Below are the code and all the weights of a small trained network. Each question names an input and a target symbol and asks about switching units off, where a switched-off unit gives its printed mean instead of its output.

import numpy as np


def w(rows, s, z=0):
    codes = np.array(rows[::2]) - 128.0
    scale = np.full(codes.shape[1], s)
    scale[-1] = z or s
    return codes * scale


def norm(h):
    return h / np.sqrt((h * h).mean(-1, keepdims=True) + 1e-5)


def softmax(a):
    e = np.exp(a - a.max(-1, keepdims=True))
    return e / e.sum(-1, keepdims=True)


def log_softmax(a):
    a = a - a.max(-1, keepdims=True)
    return a - np.log(np.exp(a).sum(-1, keepdims=True))


def net(x, mask):
    ids = ['εζημπτ'.index(c) for c in x.split()]
    T = len(ids)
    res = E[ids] + P[:T]
    u = 0
    for l in range(3):
        r = norm(res)
        for j in range(3):
            rows = slice(3 * j, 3 * j + 3)
            q, k, v = (r @ M[l][rows].T for M in (Q, K, V))
            z = softmax(np.where(np.tri(T) > 0, q @ k.T / 3**0.5, -1e9)) @ v
            o = O[l][rows]
            res = res + np.where(mask[u + j], z, o[:, -1]) @ o[:, :-1]
        u += 3
    return log_softmax(norm(res)[-1] @ U[:, :-1].T + U[:, -1])


Q, K, V, O = {}, {}, {}, {}
E = w([
[129,179,123,123,228,105,115],'ε',
[167,247,222,34,98,124,148],'ζ',
[109,116,158,81,198,148,211],'η',
[115,142,91,230,86,172,110],'μ',
[153,193,5,135,89,225,232],'π',
[99,192,167,129,101,181,126],'τ',
],0.017)
P = w([
[137,221,40,143,106,170,113],'0',
[247,161,151,67,162,184,102],'1',
[134,158,81,149,87,102,216],'2',
[46,167,12,22,93,79,100],'3',
[190,68,129,78,123,238,77],'4',
[96,136,109,169,103,104,212],'5',
[51,131,87,19,124,65,41],'6',
[176,7,121,100,116,205,78],'7',
[55,129,179,217,129,145,221],'8',
[56,117,162,57,150,89,5],'9',
],0.016)
Q[0] = w([
[173,119,182,177,132,140,174],'0.h1',
[176,119,94,176,199,112,158],'0.h1',
[128,166,97,144,179,171,161],'0.h1',
[5,114,121,80,114,150,37],'0.h2',
[115,132,134,174,146,149,156],'0.h2',
[37,124,113,101,135,84,159],'0.h2',
[67,109,74,90,102,137,147],'0.h3',
[79,129,151,125,143,111,109],'0.h3',
[153,96,92,98,184,81,77],'0.h3',
],0.013)
K[0] = w([
[192,135,57,59,126,96,90],'0.h1',
[178,1,93,114,122,116,79],'0.h1',
[110,4,56,132,167,113,117],'0.h1',
[71,44,231,166,126,84,113],'0.h2',
[120,136,88,121,165,174,191],'0.h2',
[58,171,197,183,171,70,229],'0.h2',
[110,152,45,92,161,117,197],'0.h3',
[39,93,176,197,116,110,129],'0.h3',
[92,38,155,144,210,127,112],'0.h3',
],0.0094)
V[0] = w([
[130,133,222,123,90,110,40],'0.h1',
[212,215,73,229,248,132,129],'0.h1',
[21,130,194,182,110,212,137],'0.h1',
[93,253,148,205,133,182,131],'0.h2',
[124,215,117,1,90,68,131],'0.h2',
[145,96,173,132,105,180,58],'0.h2',
[82,90,230,89,192,126,188],'0.h3',
[149,84,99,90,12,116,163],'0.h3',
[81,98,164,117,154,252,155],'0.h3',
],0.008)
O[0] = w([
[116,79,61,185,211,132,204,1],'0.h1',
[79,152,121,81,74,129,69,236],'0.h1',
[160,80,48,110,112,23,169,128],'0.h1',
[9,91,112,50,89,83,128,249],'0.h2',
[89,8,54,206,153,57,148,190],'0.h2',
[200,118,94,95,160,161,110,66],'0.h2',
[163,216,100,112,46,178,105,57],'0.h3',
[206,155,202,159,176,73,93,136],'0.h3',
[215,146,75,154,139,2,130,169],'0.h3',
],0.0085,0.0077)
Q[1] = w([
[148,128,89,105,110,192,188],'1.h1',
[183,133,168,176,104,209,54],'1.h1',
[169,104,109,197,139,162,116],'1.h1',
[129,95,138,146,118,96,1],'1.h2',
[188,150,143,135,35,112,126],'1.h2',
[154,121,106,145,60,152,206],'1.h2',
[50,127,127,124,183,159,184],'1.h3',
[137,112,135,138,235,149,166],'1.h3',
[72,146,70,65,125,144,92],'1.h3',
],0.013)
K[1] = w([
[146,18,189,84,131,72,69],'1.h1',
[187,71,101,63,109,232,142],'1.h1',
[157,58,16,66,72,138,97],'1.h1',
[141,157,200,142,209,62,46],'1.h2',
[212,198,125,80,15,100,79],'1.h2',
[151,139,1,80,100,189,156],'1.h2',
[254,98,194,214,99,171,145],'1.h3',
[151,28,107,119,128,94,94],'1.h3',
[100,97,183,237,147,222,205],'1.h3',
],0.0099)
V[1] = w([
[1,207,134,164,190,162,132],'1.h1',
[142,75,123,195,97,233,183],'1.h1',
[134,87,107,58,43,165,142],'1.h1',
[26,184,147,43,93,75,73],'1.h2',
[24,81,79,47,143,201,144],'1.h2',
[133,216,171,83,159,175,156],'1.h2',
[189,204,60,152,80,113,87],'1.h3',
[130,189,136,191,130,77,130],'1.h3',
[184,73,221,116,23,95,87],'1.h3',
],0.0072)
O[1] = w([
[67,235,163,95,130,100,72,181],'1.h1',
[101,32,182,111,144,75,222,83],'1.h1',
[218,118,143,167,187,41,69,168],'1.h1',
[224,106,46,176,213,100,92,253],'1.h2',
[237,154,126,159,141,13,192,212],'1.h2',
[113,15,118,136,142,117,134,135],'1.h2',
[26,81,165,153,79,150,244,130],'1.h3',
[153,82,73,185,165,115,198,112],'1.h3',
[149,233,125,165,130,2,190,115],'1.h3',
],0.007,0.013)
Q[2] = w([
[147,166,125,39,113,116,139],'2.h1',
[80,135,110,127,250,130,105],'2.h1',
[109,47,192,102,78,76,116],'2.h1',
[81,125,172,106,105,142,116],'2.h2',
[79,170,152,93,113,32,43],'2.h2',
[99,186,124,25,131,120,139],'2.h2',
[197,138,123,180,68,148,93],'2.h3',
[191,143,139,109,109,154,242],'2.h3',
[179,227,156,70,71,190,100],'2.h3',
],0.015)
K[2] = w([
[123,150,97,56,77,128,143],'2.h1',
[107,95,119,83,189,121,70],'2.h1',
[145,142,148,153,145,73,158],'2.h1',
[111,167,128,136,101,127,111],'2.h2',
[109,184,153,162,166,141,169],'2.h2',
[102,136,166,196,119,122,158],'2.h2',
[129,109,53,134,91,145,134],'2.h3',
[159,5,107,91,125,127,101],'2.h3',
[118,147,88,69,124,136,92],'2.h3',
],0.02)
V[2] = w([
[4,180,123,120,126,95,75],'2.h1',
[114,140,156,170,147,91,199],'2.h1',
[48,142,146,185,50,124,171],'2.h1',
[195,75,181,110,179,108,127],'2.h2',
[104,84,73,241,83,133,92],'2.h2',
[125,224,53,83,152,146,158],'2.h2',
[176,180,136,40,95,100,183],'2.h3',
[183,98,187,121,168,94,80],'2.h3',
[106,88,58,141,9,169,89],'2.h3',
],0.012)
O[2] = w([
[107,165,70,199,77,159,216,236],'2.h1',
[98,157,113,88,135,140,64,54],'2.h1',
[73,139,20,99,133,102,67,34],'2.h1',
[123,210,33,150,104,92,116,63],'2.h2',
[160,69,214,202,12,138,108,123],'2.h2',
[86,92,184,57,170,172,80,254],'2.h2',
[129,158,171,217,154,251,95,204],'2.h3',
[2,164,90,177,124,69,124,106],'2.h3',
[179,195,166,52,207,75,111,137],'2.h3',
],0.0099,0.0097)
U = w([
[162,60,197,111,167,155,106,232],'ε',
[199,247,114,144,167,143,128,54],'ζ',
[137,117,62,248,214,174,146,61],'η',
[143,36,78,108,135,50,157,160],'μ',
[58,132,118,91,90,186,109,121],'π',
[169,162,178,191,26,104,124,3],'τ',
],0.011,0.0048)

Each question gives the input, a string of symbols that net reads in full, and the target symbol t.
The units are the heads (3 rows each of Q, K, V and O). Each row of codes is followed by its name. A weight is (code - 128) times the scale printed after its matrix; where a second scale follows, it is the last column's (O and U).
mask holds one flag per head, layer by layer. A switched-off head (its flag False) gives its mean, the last column of its rows in O, instead of its output. The means were averaged over made-up inputs and are rounded, as every weight is.
A unit's drop is (log p(t) with every unit on - log p(t) with that unit switched off) / (log p(t) with every unit on - log p(t) with every unit switched off).
The circuit of an input: a set's keep is (log p(t) with only the set's units on - log p(t) with every unit switched off) / (log p(t) with every unit on - log p(t) with every unit switched off). Starting from all 9 units, units are removed one at a time, each time the one whose removal leaves the highest keep (on an exact tie, the one counted first), for as long as the keep stays at least 0.8.
units of the circuit, in order: the units of the circuit, biggest drop first
most important unit: the unit with the biggest drop
heads that matter: for each layer, one digit per head in row order, 1 if its drop is at least 0.15 and else 0, layers parted by /
input ζ ζ ζ μ ζ, target μ: units of the circuit, in order => (0.h2; 1.h1; 2.h3; 0.h1)
input π η η μ π π π π η μ, target ζ: units of the circuit, in order => (2.h2; 0.h2)
input π ζ τ τ μ π μ μ π, target μ: units of the circuit, in order => (2.h3)
input π ζ η η τ π μ ε ε τ, target π: heads that matter => 000 / 100 / 000
input μ ζ ε, target ε: heads that matter => 000 / 110 / 110
input η η ε μ η τ η, target μ: heads that matter => 101 / 000 / 000
input η ζ ε π τ π, target τ: units of the circuit, in order => (0.h2; 2.h2; 1.h3; 1.h2)
input η π η π τ η τ, target ζ: heads that matter => 000 / 000 / 000
input τ η ζ π π, target ζ: heads that matter => 101 / 110 / 011
input η ε π η π, target ζ: heads that matter => 100 / 110 / 011
input π ζ μ, target μ: units of the circuit, in order => (2.h3; 0.h3)
input π ζ η τ η ζ η η, target μ: units of the circuit, in order => (0.h3; 1.h1; 0.h2; 2.h3)
input ζ ε ζ τ, target η: heads that matter => 000 / 000 / 000
input π τ τ ζ η ζ π, target η: units of the circuit, in order => (2.h3; 0.h1)
input η ζ τ ζ ε τ π π μ τ, target τ: units of the circuit, in order => (2.h2)
input π τ τ π, target μ: units of the circuit, in order => (0.h2; 0.h3)
input π μ ζ π, target η: heads that matter => 110 / 000 / 001
input τ ζ η η η τ τ η ζ ζ, target η: units of the circuit, in order => (2.h3; 0.h1; 2.h2)
input τ π ζ μ, target η: heads that matter => 000 / 000 / 001
input ζ ζ π ε, target ε: heads that matter => 010 / 000 / 010
input ζ τ μ τ τ τ τ, target μ: most important unit => 0.h1
input τ π η η, target ζ: heads that matter => 001 / 000 / 010
input ε τ π ζ, target ε: heads that matter => 000 / 000 / 010
input η π ε η ε, target ζ: units of the circuit, in order => (0.h2; 2.h2)
